Below is a small trained network, with its code and all its weights. Each question gives an input and a class and asks what happens when units are switched off, that is, made to give their printed mean instead of their output.

import numpy as np


def w(rows, s, z=0):
    codes = np.array(rows[::2]) - 128.0
    scale = np.full(codes.shape[1], s)
    scale[-1] = z or s
    return codes * scale


def f(y):
    return np.maximum(y, 0)


def log_softmax(a):
    a = a - a.max(-1, keepdims=True)
    return a - np.log(np.exp(a).sum(-1, keepdims=True))


def net(x, mask):
    res = np.array(x, float).reshape(1, 7) / 4 @ E
    y = f(res @ A[0][:, :-1].T + A[0][:, -1])
    res = res + np.where(mask, y, B[0][:, -1]) @ B[0][:, :-1]
    return log_softmax(res[-1] @ U[:, :-1].T + U[:, -1])


A, B = {}, {}
E = w([
[131,129,127,126,130,126,127,128],'x0',
[81,115,11,59,85,45,211,61],'x1',
[52,185,160,56,225,207,201,141],'x2',
[129,130,127,128,128,126,128,131],'x3',
[98,219,155,211,209,17,69,2],'x4',
[124,127,129,126,128,126,127,132],'x5',
[121,218,66,48,73,193,10,110],'x6',
],0.0081)
A[0] = w([
[67,178,163,97,228,169,166,113,103],'neuron 0',
[191,75,131,200,71,39,72,95,115],'neuron 1',
[146,65,114,96,91,175,195,205,1],'neuron 2',
[85,226,180,203,201,2,64,6,8],'neuron 3',
[42,176,178,86,220,183,204,138,104],'neuron 4',
[185,119,228,152,129,170,102,211,113],'neuron 5',
[192,77,113,195,73,84,63,108,58],'neuron 6',
[70,121,78,132,100,53,205,79,137],'neuron 7',
[183,45,105,135,34,139,100,176,146],'neuron 8',
[148,150,252,225,200,173,35,125,82],'neuron 9',
[126,102,191,187,186,52,188,98,142],'neuron 10',
[150,72,197,167,170,72,188,110,143],'neuron 11',
[110,222,101,103,121,135,40,111,133],'neuron 12',
[75,129,41,106,116,60,178,69,110],'neuron 13',
[124,76,174,197,189,86,189,103,138],'neuron 14',
[144,75,160,164,133,123,212,170,119],'neuron 15',
[125,218,115,71,92,167,30,79,129],'neuron 16',
],0.0088,0.0037)
B[0] = w([
[108,231,197,240,130,84,192,154,189],'neuron 0',
[61,245,208,196,145,82,199,110,213],'neuron 1',
[131,31,175,82,133,217,125,87,185],'neuron 2',
[95,21,235,10,196,235,153,17,252],'neuron 3',
[76,228,208,237,121,104,196,148,203],'neuron 4',
[236,97,52,66,170,64,153,122,186],'neuron 5',
[65,242,219,222,145,73,209,166,193],'neuron 6',
[202,100,52,76,201,75,119,221,202],'neuron 7',
[82,176,195,105,142,154,183,75,197],'neuron 8',
[255,96,29,55,223,16,174,228,218],'neuron 9',
[58,64,59,170,68,191,35,115,202],'neuron 10',
[118,86,63,197,55,120,84,103,193],'neuron 11',
[82,65,62,166,40,137,54,79,188],'neuron 12',
[202,152,62,79,219,14,192,234,203],'neuron 13',
[71,81,46,172,85,165,48,146,195],'neuron 14',
[99,86,74,159,51,166,23,85,180],'neuron 15',
[86,79,15,211,43,147,45,124,198],'neuron 16',
],0.0075,0.016)
U = w([
[83,99,1,210,24,154,7,128,19],'0',
[244,133,23,37,207,25,198,212,42],'1',
[66,254,247,242,113,95,227,148,5],'2',
[100,41,226,11,152,251,172,69,246],'3',
],0.0098,0.0028)

Each question gives the input, the list of numbers given to net, and the class t.
The units are the neurons (one row each of A and B). Each row of codes is followed by its name. A weight is (code - 128) times the scale printed after its matrix; where a second scale follows, it is the last column's (A, B and U).
mask holds one flag per neuron, in row order. A switched-off neuron (its flag False) gives its mean, the last column of its row in B, instead of its output. The means were averaged over made-up inputs and are rounded, as every weight is.
A unit's drop is (log p(t) with every unit on - log p(t) with that unit switched off) / (log p(t) with every unit on - log p(t) with every unit switched off).
most important unit: the unit with the biggest drop
k most important neurons: the k neurons with the biggest drops, biggest first
drop of u: that unit's drop, to one decimal
input [2,-8,-7,-3,5,-3,-2], class 1: 2 most important neurons -> [neuron 9; neuron 5]
input [-3,7,8,-6,-1,2,8], class 0: most important neuron -> [neuron 16]
input [-1,-4,5,-2,-4,5,-3], class 2: 2 most important neurons -> [neuron 4; neuron 3]
input [-1,7,8,-2,-3,-5,-7], class 2: 3 most important neurons -> [neuron 4; neuron 0; neuron 9]
input [8,4,7,5,-6,-3,-2], class 2: 2 most important neurons -> [neuron 4; neuron 3]
input [7,-8,7,7,-6,-5,6], class 1: 2 most important neurons -> [neuron 5; neuron 9]
input [6,5,-7,1,5,4,-2], class 2: 3 most important neurons -> [neuron 1; neuron 6; neuron 9]
input [-3,-7,-2,3,-1,-6,-7], class 0: 4 most important neurons -> [neuron 15; neuron 10; neuron 14; neuron 11]
input [-5,5,-1,1,4,-6,-5], class 0: 4 most important neurons -> [neuron 10; neuron 9; neuron 14; neuron 11]
input [-4,5,-1,5,7,-5,4], class 3: 2 most important neurons -> [neuron 3; neuron 9]
input [4,6,6,-2,2,-3,-6], class 0: 3 most important neurons -> [neuron 10; neuron 9; neuron 14]
input [4,3,-5,-4,4,-3,4], class 2: 2 most important neurons -> [neuron 1; neuron 6]
input [-4,1,-8,6,8,-8,-8], class 0: drop of neuron 8 -> 0.6
input [-8,-5,-8,-8,4,4,0], class 2: drop of neuron 13 -> 0.0
input [5,1,-3,1,6,3,1], class 3: most important unit -> neuron 3
input [-7,4,-7,3,8,-8,-8], class 0: drop of neuron 8 -> 0.1
